Below are the code and all the weights of a small trained network. Each question names an input and a target symbol and asks about switching units off, where a switched-off unit gives its printed mean instead of its output.

import numpy as np


def w(rows, s, z=0):
    codes = np.array(rows[::2]) - 128.0
    scale = np.full(codes.shape[1], s)
    scale[-1] = z or s
    return codes * scale


def norm(h):
    return h / np.sqrt((h * h).mean(-1, keepdims=True) + 1e-5)


def f(y):
    return np.maximum(y, 0)


def softmax(a):
    e = np.exp(a - a.max(-1, keepdims=True))
    return e / e.sum(-1, keepdims=True)


def log_softmax(a):
    a = a - a.max(-1, keepdims=True)
    return a - np.log(np.exp(a).sum(-1, keepdims=True))


def net(x, mask):
    ids = ['ΛΞΣΨΩαβγεζηθμπφ'.index(c) for c in x.split()]
    T = len(ids)
    res = E[ids] + P[:T]
    r = norm(res)
    for j in range(2):
        rows = slice(2 * j, 2 * j + 2)
        q, k, v = (r @ M[0][rows].T for M in (Q, K, V))
        z = softmax(np.where(np.tri(T) > 0, q @ k.T / 2**0.5, -1e9)) @ v
        o = O[0][rows]
        res = res + np.where(mask[j], z, o[:, -1]) @ o[:, :-1]
    y = f(norm(res) @ A[0][:, :-1].T + A[0][:, -1])
    res = res + np.where(mask[2:10], y, B[0][:, -1]) @ B[0][:, :-1]
    return log_softmax(norm(res)[-1] @ U[:, :-1].T + U[:, -1])


Q, K, V, O, A, B = {}, {}, {}, {}, {}, {}
E = w([
[186,58,142,59,109],'Λ',
[164,85,175,139,155],'Ξ',
[146,157,133,136,108],'Σ',
[145,153,139,136,111],'Ψ',
[86,93,133,52,59],'Ω',
[142,156,135,137,114],'α',
[93,112,106,106,68],'β',
[103,95,161,110,59],'γ',
[115,201,88,134,252],'ε',
[146,152,140,132,108],'ζ',
[101,118,144,95,133],'η',
[62,167,203,148,108],'θ',
[145,83,102,111,87],'μ',
[136,153,131,132,115],'π',
[145,151,135,133,111],'φ',
],0.025)
P = w([
[55,1,89,117,208],'0',
[178,184,108,96,92],'1',
[176,191,110,101,89],'2',
[174,195,113,110,89],'3',
[172,200,117,111,83],'4',
[170,204,123,114,75],'5',
[172,206,127,122,68],'6',
[174,210,131,123,63],'7',
[172,210,136,119,62],'8',
[178,215,133,127,54],'9',
[170,217,133,134,55],'10',
],0.0057)
Q[0] = w([
[204,138,113,77,74],'H0',
[82,3,140,72,137],'H0',
[139,229,126,147,47],'H1',
[219,200,70,184,132],'H1',
],0.012)
K[0] = w([
[109,20,101,116,102],'H0',
[196,188,159,47,71],'H0',
[95,97,95,192,93],'H1',
[127,104,105,248,169],'H1',
],0.013)
V[0] = w([
[15,151,33,116,208],'H0',
[135,124,135,255,178],'H0',
[234,89,79,121,145],'H1',
[7,73,184,70,120],'H1',
],0.0069)
O[0] = w([
[78,133,22,162,48,32],'H0',
[90,160,77,254,154,3],'H0',
[108,77,204,107,97,88],'H1',
[78,122,209,156,129,245],'H1',
],0.008,0.0033)
A[0] = w([
[225,122,150,164,180,185],'N0',
[230,130,100,183,119,170],'N1',
[188,196,156,146,120,224],'N2',
[168,123,37,195,84,122],'N3',
[81,28,101,86,205,82],'N4',
[84,108,91,139,11,2],'N5',
[77,159,145,152,84,180],'N6',
[180,47,115,32,142,235],'N7',
],0.011,0.0042)
B[0] = w([
[113,181,119,115,178,182],'N0',
[119,95,171,152,163,187],'N1',
[92,89,74,104,110,236],'N2',
[200,78,148,58,160,180],'N3',
[247,177,115,94,150,140],'N4',
[3,111,140,129,210,158],'N5',
[174,151,183,164,89,193],'N6',
[108,129,81,218,164,254],'N7',
],0.011,0.009)
U = w([
[226,58,133,51,155,127],'Λ',
[172,133,174,209,197,137],'Ξ',
[107,142,129,128,113,253],'Σ',
[154,131,31,111,69,195],'Ψ',
[82,59,139,8,140,46],'Ω',
[231,164,131,173,86,150],'α',
[32,101,94,192,145,101],'β',
[131,24,213,204,126,52],'γ',
[113,203,59,97,174,200],'ε',
[115,51,88,124,134,104],'ζ',
[101,188,194,62,215,49],'η',
[119,227,177,220,126,112],'θ',
[154,50,77,245,117,120],'μ',
[170,146,128,124,85,149],'π',
[161,225,141,33,108,129],'φ',
],0.014,0.0052)

Each question gives the input, a string of symbols that net reads in full, and the target symbol t.
The units are the heads (2 rows each of Q, K, V and O) and the neurons (one row each of A and B). Each row of codes is followed by its name. A weight is (code - 128) times the scale printed after its matrix; where a second scale follows, it is the last column's (O, A, B and U).
mask holds one flag per unit, heads first, then neurons. A switched-off unit (its flag False) gives its mean, the last column of its rows in O or B, instead of its output. The means were averaged over made-up inputs and are rounded, as every weight is.
A unit's drop is (log p(t) with every unit on - log p(t) with that unit switched off) / (log p(t) with every unit on - log p(t) with every unit switched off).
The circuit of an input: a set's keep is (log p(t) with only the set's units on - log p(t) with every unit switched off) / (log p(t) with every unit on - log p(t) with every unit switched off). Starting from all 10 units, units are removed one at a time, each time the one whose removal leaves the highest keep (on an exact tie, the one counted first), for as long as the keep stays at least 0.8.
units of the circuit, in order: the units of the circuit, biggest drop first
k most important neurons: the k neurons with the biggest drops, biggest first
heads that matter: for each layer, one digit per head in row order, 1 if its drop is at least 0.15 and else 0, layers parted by /
input α Σ Σ φ Ξ Λ Λ β θ π, target μ: units of the circuit, in order : (H0, N3)
input Ω β Σ Ξ ζ Λ θ Σ Ω Σ Σ, target Ψ: heads that matter : 10
input θ γ γ β Σ π β π, target α: most important neuron : (N6)
input π Λ ζ Λ μ Λ γ Ψ, target β: units of the circuit, in order : (N5, H0)
input γ π Ξ γ Ξ Ξ φ, target φ: heads that matter : 01
input η Σ μ η β ε Ξ φ ζ, target Ω: units of the circuit, in order : (H0, N5, N7)
input α β γ θ Ω Ψ α Σ ζ α, target μ: units of the circuit, in order : (H0, N3)
input γ ζ α Ξ φ η π ε Σ, target φ: 2 most important neurons : (N7, N2)
input Ξ φ φ β, target β: units of the circuit, in order : (N5, N3)
input θ Ω α Σ Σ Σ Ω β Σ ε φ, target α: units of the circuit, in order : (H0, N6, N3)
input ζ Ω Λ μ Σ, target η: units of the circuit, in order : (H0, N7, N0)
input φ Ξ γ ζ, target γ: heads that matter : 11
input α ε Ξ ζ γ α, target μ: units of the circuit, in order : (H0, N3)
input Σ γ π, target Λ: units of the circuit, in order : (N3, H0, H1)
input η Ξ Σ Σ π Σ Ξ Ξ η α, target Ω: heads that matter : 10
input η θ α θ Ω Σ γ α Ψ, target Ω: 3 most important neurons : (N7, N5, N3)
input θ Σ Ω Σ Ψ Ω Σ, target α: most important neuron : (N7)
input Σ α Ω η Σ Σ β ε α, target Λ: heads that matter : 11
input ζ η Ξ γ γ Λ Σ α, target η: units of the circuit, in order : (H0, N7, N2)
input Ω Σ θ Ω θ ε α φ ζ, target Ψ: units of the circuit, in order : (N2)
input Ω π π γ β γ π Σ φ, target Ψ: heads that matter : 10
input φ β Ξ Σ γ Σ Σ, target γ: 2 most important neurons : (N7, N3)
input θ μ β γ Σ π α, target α: 4 most important neurons : (N7, N3, N6, N2)
input η Σ Σ μ Σ θ φ Ψ, target Ω: 3 most important neurons : (N5, N7, N3)
input η Σ Ξ Ω Σ, target Ω: 3 most important neurons : (N5, N7, N3)
input η Λ ε θ Ξ Σ α γ γ π, target Ω: 3 most important neurons : (N5, N7, N3)
input Λ γ Ψ θ Σ ζ π φ, target ε: most important neuron : (N2)
input η Σ Ψ η α Σ π φ, target Ω: 3 most important neurons : (N5, N3, N7)
